Below is a small trained network, with its code and all its weights. Each question gives an input and a class and asks what happens when units are switched off, that is, made to give their printed mean instead of their output.

import numpy as np


def w(rows, s, z=0):
    codes = np.array(rows[::2]) - 128.0
    scale = np.full(codes.shape[1], s)
    scale[-1] = z or s
    return codes * scale


def norm(h):
    return h / np.sqrt((h * h).mean(-1, keepdims=True) + 1e-5)


def f(y):
    return np.maximum(y, 0)


def log_softmax(a):
    a = a - a.max(-1, keepdims=True)
    return a - np.log(np.exp(a).sum(-1, keepdims=True))


def net(x, mask):
    res = np.array(x, float).reshape(1, 5) / 4 @ E
    u = 0
    for l in range(3):
        y = f(norm(res) @ A[l][:, :-1].T + A[l][:, -1])
        res = res + np.where(mask[u : u + 10], y, B[l][:, -1]) @ B[l][:, :-1]
        u += 10
    return log_softmax(norm(res)[-1] @ U[:, :-1].T + U[:, -1])


A, B = {}, {}
E = w([
[80,184,200,83,93,86,60,138,163,26,174,75],'x0',
[97,99,103,86,96,78,182,139,167,122,29,81],'x1',
[101,162,166,110,170,86,74,165,207,254,136,155],'x2',
[93,42,223,205,94,159,128,100,148,128,129,153],'x3',
[149,87,131,171,227,193,104,233,178,87,107,51],'x4',
],0.0098)
A[0] = w([
[150,98,118,162,141,112,164,102,101,170,120,134,55],'0.n1',
[62,111,158,169,134,107,83,151,169,162,103,174,105],'0.n2',
[139,155,99,127,179,172,124,154,135,137,139,43,100],'0.n3',
[118,133,133,100,143,175,159,83,77,72,110,93,2],'0.n4',
[159,121,113,157,173,165,72,89,113,137,255,144,7],'0.n5',
[145,154,118,95,153,145,117,118,172,146,119,155,101],'0.n6',
[56,116,101,90,107,104,150,168,134,140,43,116,23],'0.n7',
[88,105,143,85,132,136,134,155,110,113,68,131,184],'0.n8',
[111,175,84,104,124,65,139,71,91,148,164,122,139],'0.n9',
[91,136,140,134,107,118,74,95,74,141,100,124,86],'0.n10',
],0.0089,0.0079)
B[0] = w([
[146,246,173,154,90,179,117,152,132,88,104,103,162],'0.n1',
[194,61,98,66,69,171,164,124,97,131,200,50,208],'0.n2',
[41,100,124,67,167,166,122,143,101,117,106,177,209],'0.n3',
[198,82,126,118,83,128,142,131,97,113,187,113,149],'0.n4',
[236,123,204,156,187,1,115,77,99,100,146,204,186],'0.n5',
[146,120,138,114,153,173,181,121,118,135,180,107,163],'0.n6',
[226,124,181,133,189,100,87,35,136,112,120,160,171],'0.n7',
[191,151,191,155,215,126,107,74,92,125,196,172,219],'0.n8',
[70,84,143,65,191,207,94,187,116,98,79,146,253],'0.n9',
[151,137,182,78,125,200,189,185,145,115,105,149,153],'0.n10',
],0.008,0.0061)
A[1] = w([
[57,54,171,231,54,126,154,113,178,156,141,112,1],'1.n1',
[153,89,96,176,58,141,171,125,104,59,114,117,50],'1.n2',
[131,85,115,114,126,36,178,60,214,114,19,61,84],'1.n3',
[55,172,158,109,84,75,89,118,182,63,162,74,67],'1.n4',
[129,137,111,110,101,91,117,147,203,202,150,136,70],'1.n5',
[111,101,130,133,136,139,148,160,162,124,96,73,36],'1.n6',
[129,99,50,194,140,128,181,127,107,212,67,164,45],'1.n7',
[105,166,149,126,139,83,128,165,223,244,147,117,76],'1.n8',
[88,166,136,81,33,97,142,74,109,168,109,184,60],'1.n9',
[177,130,103,157,157,132,99,200,152,124,127,100,56],'1.n10',
],0.011,0.0058)
B[1] = w([
[163,162,78,86,116,157,95,57,248,65,158,156,188],'1.n1',
[143,84,127,65,103,121,119,141,105,157,182,84,211],'1.n2',
[160,142,180,161,182,65,24,109,56,132,165,184,203],'1.n3',
[169,174,149,199,97,162,185,151,117,213,98,96,242],'1.n4',
[134,100,107,113,79,132,170,131,73,88,152,114,177],'1.n5',
[113,107,136,172,138,88,121,128,140,140,124,162,153],'1.n6',
[129,211,181,181,59,156,124,164,136,157,133,76,230],'1.n7',
[145,69,95,122,84,140,63,80,61,127,155,54,222],'1.n8',
[59,81,127,177,156,133,130,178,145,125,118,165,253],'1.n9',
[91,109,133,150,99,93,125,112,137,140,94,156,194],'1.n10',
],0.013,0.0051)
A[2] = w([
[150,104,120,163,142,124,87,151,172,107,99,90,130],'2.n1',
[87,89,112,153,183,116,123,161,180,109,100,97,42],'2.n2',
[183,111,145,138,135,138,140,82,168,99,153,165,99],'2.n3',
[158,178,114,172,99,139,154,129,142,172,112,112,33],'2.n4',
[142,167,157,164,130,140,133,128,122,144,137,128,106],'2.n5',
[123,203,6,80,161,77,130,156,110,139,107,106,7],'2.n6',
[113,186,178,126,99,97,134,156,153,124,123,78,3],'2.n7',
[131,118,95,157,102,101,177,103,95,63,111,105,43],'2.n8',
[133,96,140,71,141,150,137,128,134,174,153,104,139],'2.n9',
[53,145,114,97,94,105,152,105,128,139,116,186,11],'2.n10',
],0.015,0.0038)
B[2] = w([
[90,134,128,134,92,162,146,94,101,150,166,197,210],'2.n1',
[62,89,135,167,116,131,185,200,102,200,136,178,188],'2.n2',
[92,161,78,57,171,72,112,131,164,152,61,115,254],'2.n3',
[137,180,164,148,98,138,171,133,148,61,70,97,219],'2.n4',
[172,154,115,119,139,128,138,140,132,106,76,133,254],'2.n5',
[91,136,134,97,78,110,93,19,249,111,143,152,202],'2.n6',
[155,175,112,152,118,165,162,118,126,122,62,132,197],'2.n7',
[135,109,109,125,113,147,97,133,100,242,175,83,162],'2.n8',
[141,137,72,118,124,124,196,143,84,43,132,112,250],'2.n9',
[53,87,125,230,165,193,136,173,138,170,170,135,185],'2.n10',
],0.012,0.0057)
U = w([
[169,215,163,180,92,182,145,129,111,142,96,78,156],'0',
[144,56,92,81,100,135,114,106,55,140,196,40,133],'1',
[42,98,140,178,161,159,139,166,109,149,146,180,135],'2',
[198,157,188,133,201,70,71,85,85,130,136,183,133],'3',
[114,158,101,75,119,138,116,65,251,104,128,132,146],'4',
[128,133,126,71,171,116,196,176,118,82,74,103,166],'5',
[114,124,126,166,157,77,150,143,158,106,147,66,27],'6',
[123,126,129,159,150,65,167,170,166,96,156,77,2],'7',
],0.019,0.0088)

Each question gives the input, the list of numbers given to net, and the class t.
The units are the neurons (one row each of A and B). Each row of codes is followed by its name. A weight is (code - 128) times the scale printed after its matrix; where a second scale follows, it is the last column's (A, B and U).
mask holds one flag per neuron, layer by layer. A switched-off neuron (its flag False) gives its mean, the last column of its row in B, instead of its output. The means were averaged over made-up inputs and are rounded, as every weight is.
A unit's drop is (log p(t) with every unit on - log p(t) with that unit switched off) / (log p(t) with every unit on - log p(t) with every unit switched off).
The circuit of an input: a set's keep is (log p(t) with only the set's units on - log p(t) with every unit switched off) / (log p(t) with every unit on - log p(t) with every unit switched off). Starting from the 12 units with the biggest drops (on a tie, the unit counted first), units are removed one at a time, each time the one whose removal leaves the highest keep (on an exact tie, the one counted first), for as long as the keep stays at least 0.8.
units of the circuit, in order: the units of the circuit, biggest drop first
top k neurons: the k neurons with the biggest drops, biggest first
k most important neurons of layer l: the k neurons of layer l with the biggest drops, biggest first
drop of u: that unit's drop, to one decimal
input [-2,8,-8,-8,-3], class 1: units of the circuit, in order -> 2.n8
input [-5,7,-7,4,7], class 1: 2 most important neurons of layer 1 -> 1.n2, 1.n9
input [-7,-6,8,7,0], class 1: units of the circuit, in order -> 1.n8, 0.n2
input [5,-7,-5,7,1], class 3: top 3 neurons -> 0.n5, 2.n6, 2.n4
input [-7,2,2,-1,7], class 0: top 3 neurons -> 1.n7, 0.n9, 1.n9
input [3,2,5,-4,5], class 1: top 2 neurons -> 1.n8, 0.n9
input [-8,1,0,5,8], class 0: top 4 neurons -> 1.n7, 0.n9, 1.n9, 2.n4
input [4,6,-3,-5,-2], class 3: top 2 neurons -> 1.n3, 0.n7
input [-2,6,6,0,7], class 2: top 2 neurons -> 2.n2, 0.n3
input [-8,-4,8,-2,-5], class 0: top 2 neurons -> 1.n7, 2.n4
input [-3,-1,-3,2,3], class 5: top 2 neurons -> 1.n2, 1.n8
input [2,4,-4,6,-7], class 2: top 2 neurons -> 1.n9, 2.n10
input [1,5,2,-7,-2], class 4: top 2 neurons -> 2.n6, 0.n9
input [-1,8,1,-5,-5], class 3: units of the circuit, in order -> 1.n3
input [-1,3,-3,8,7], class 4: top 2 neurons -> 1.n1, 0.n9
input [-3,8,-1,-8,-4], class 3: top 2 neurons -> 1.n3, 0.n7
input [4,2,-4,5,1], class 4: top 4 neurons -> 1.n1, 2.n3, 0.n2, 1.n7
input [7,3,0,-3,-8], class 2: 3 most important neurons of layer 0 -> 0.n9, 0.n1, 0.n10
input [2,5,1,6,-6], class 2: 2 most important neurons of layer 2 -> 2.n10, 2.n6
input [-2,4,-3,-7,-2], class 4: units of the circuit, in order -> 2.n6
input [4,2,6,6,6], class 1: 2 most important neurons of layer 1 -> 1.n8, 1.n9
input [-7,0,8,7,-3], class 1: 3 most important neurons of layer 1 -> 1.n8, 1.n5, 1.n4
input [3,-7,7,8,-2], class 4: 2 most important neurons of layer 0 -> 0.n8, 0.n2
input [6,7,1,6,-6], class 3: 2 most important neurons of layer 1 -> 1.n3, 1.n7
input [4,-7,0,-8,2], class 4: 2 most important neurons of layer 0 -> 0.n8, 0.n7
input [-4,-4,4,-8,6], class 4: drop of 1.n9 -> 0.4
